Here is a tiny trained network, its code and every weight. The questions are about switching its units off for an input and a class, where a switched-off unit gives its printed mean instead of its output.

import numpy as np


def w(rows, s, z=0):
    codes = np.array(rows[::2]) - 128.0
    scale = np.full(codes.shape[1], s)
    scale[-1] = z or s
    return codes * scale


def f(y):
    return np.maximum(y, 0)


def log_softmax(a):
    a = a - a.max(-1, keepdims=True)
    return a - np.log(np.exp(a).sum(-1, keepdims=True))


def net(x, mask):
    res = np.array(x, float).reshape(1, 3) / 4 @ E
    y = f(res @ A[0][:, :-1].T + A[0][:, -1])
    res = res + np.where(mask, y, B[0][:, -1]) @ B[0][:, :-1]
    return log_softmax(res[-1] @ U[:, :-1].T + U[:, -1])


A, B = {}, {}
E = w([
[1,39,169,114,118,83,67],'x0',
[125,253,91,66,150,1,95],'x1',
[240,66,125,82,213,151,121],'x2',
],0.0089)
A[0] = w([
[58,139,148,153,165,110,168,25],'n1',
[149,75,134,131,132,122,105,174],'n2',
[153,166,125,101,183,35,114,117],'n3',
[58,99,128,124,131,99,120,255],'n4',
[95,136,134,100,122,115,190,58],'n5',
[219,35,126,112,146,150,124,110],'n6',
[205,133,128,118,140,151,149,167],'n7',
[75,122,138,121,129,111,125,232],'n8',
[96,142,136,124,102,135,114,127],'n9',
[163,142,144,130,139,144,145,187],'n10',
[116,142,138,98,92,133,156,96],'n11',
[1,151,124,132,62,90,105,135],'n12',
[151,176,126,128,101,130,155,107],'n13',
[40,56,137,121,134,118,122,63],'n14',
[142,125,137,123,148,111,129,148],'n15',
[195,235,120,149,89,146,139,138],'n16',
[155,160,122,67,148,39,90,122],'n17',
[132,148,127,140,97,138,148,108],'n18',
[30,142,124,120,113,152,121,108],'n19',
],0.015,0.0034)
B[0] = w([
[116,139,119,157,169,98,151,158],'n1',
[137,83,124,97,160,146,142,175],'n2',
[144,169,140,80,103,40,101,219],'n3',
[32,101,145,110,114,131,148,211],'n4',
[157,138,142,158,158,123,136,141],'n5',
[224,25,165,100,129,148,106,227],'n6',
[193,120,92,219,137,112,141,193],'n7',
[76,85,124,133,130,102,134,187],'n8',
[127,149,145,147,173,120,169,158],'n9',
[165,132,97,149,149,139,143,164],'n10',
[150,151,143,155,116,126,139,140],'n11',
[72,77,101,252,135,65,159,249],'n12',
[135,185,113,126,136,159,128,160],'n13',
[47,171,144,80,106,176,149,213],'n14',
[139,112,123,121,102,121,118,148],'n15',
[142,251,97,128,119,209,113,203],'n16',
[155,159,146,63,112,29,120,225],'n17',
[98,135,81,107,147,156,132,143],'n18',
[70,140,178,204,165,116,99,190],'n19',
],0.026,0.016)
U = w([
[90,39,175,41,121,223,158,98],'0',
[97,105,164,48,82,51,116,9],'1',
[143,173,70,161,133,254,148,200],'2',
[29,91,140,205,146,105,188,135],'3',
[236,19,111,128,171,178,124,190],'4',
[189,191,91,119,106,95,95,113],'5',
],0.0079,0.0012)

Each question gives the input, the list of numbers given to net, and the class t.
The units are the neurons (one row each of A and B). Each row of codes is followed by its name. A weight is (code - 128) times the scale printed after its matrix; where a second scale follows, it is the last column's (A, B and U).
mask holds one flag per neuron, in row order. A switched-off neuron (its flag False) gives its mean, the last column of its row in B, instead of its output. The means were averaged over made-up inputs and are rounded, as every weight is.
A unit's drop is (log p(t) with every unit on - log p(t) with that unit switched off) / (log p(t) with every unit on - log p(t) with every unit switched off).
The circuit of an input: a set's keep is (log p(t) with only the set's units on - log p(t) with every unit switched off) / (log p(t) with every unit on - log p(t) with every unit switched off). Starting from the 12 units with the biggest drops (on a tie, the unit counted first), units are removed one at a time, each time the one whose removal leaves the highest keep (on an exact tie, the one counted first), for as long as the keep stays at least 0.8.
units of the circuit, in order: the units of the circuit, biggest drop first
k most important neurons: the k neurons with the biggest drops, biggest first
drop of u: that unit's drop, to one decimal
input [-3,8,-6], class 5: units of the circuit, in order : (n16)
input [-1,-5,-2], class 0: 3 most important neurons : (n12 n7 n16)
input [2,-8,2], class 0: 3 most important neurons : (n14 n12 n7)
input [-3,4,-6], class 5: 2 most important neurons : (n16 n4)
input [1,7,8], class 1: 3 most important neurons : (n17 n3 n16)
input [8,8,3], class 1: 2 most important neurons : (n17 n3)
input [-1,8,1], class 5: 2 most important neurons : (n16 n4)
input [-5,3,-5], class 2: drop of n13 : 0.1
input [1,6,4], class 1: drop of n17 : 0.2
input [-8,2,-4], class 2: drop of n16 : 0.1
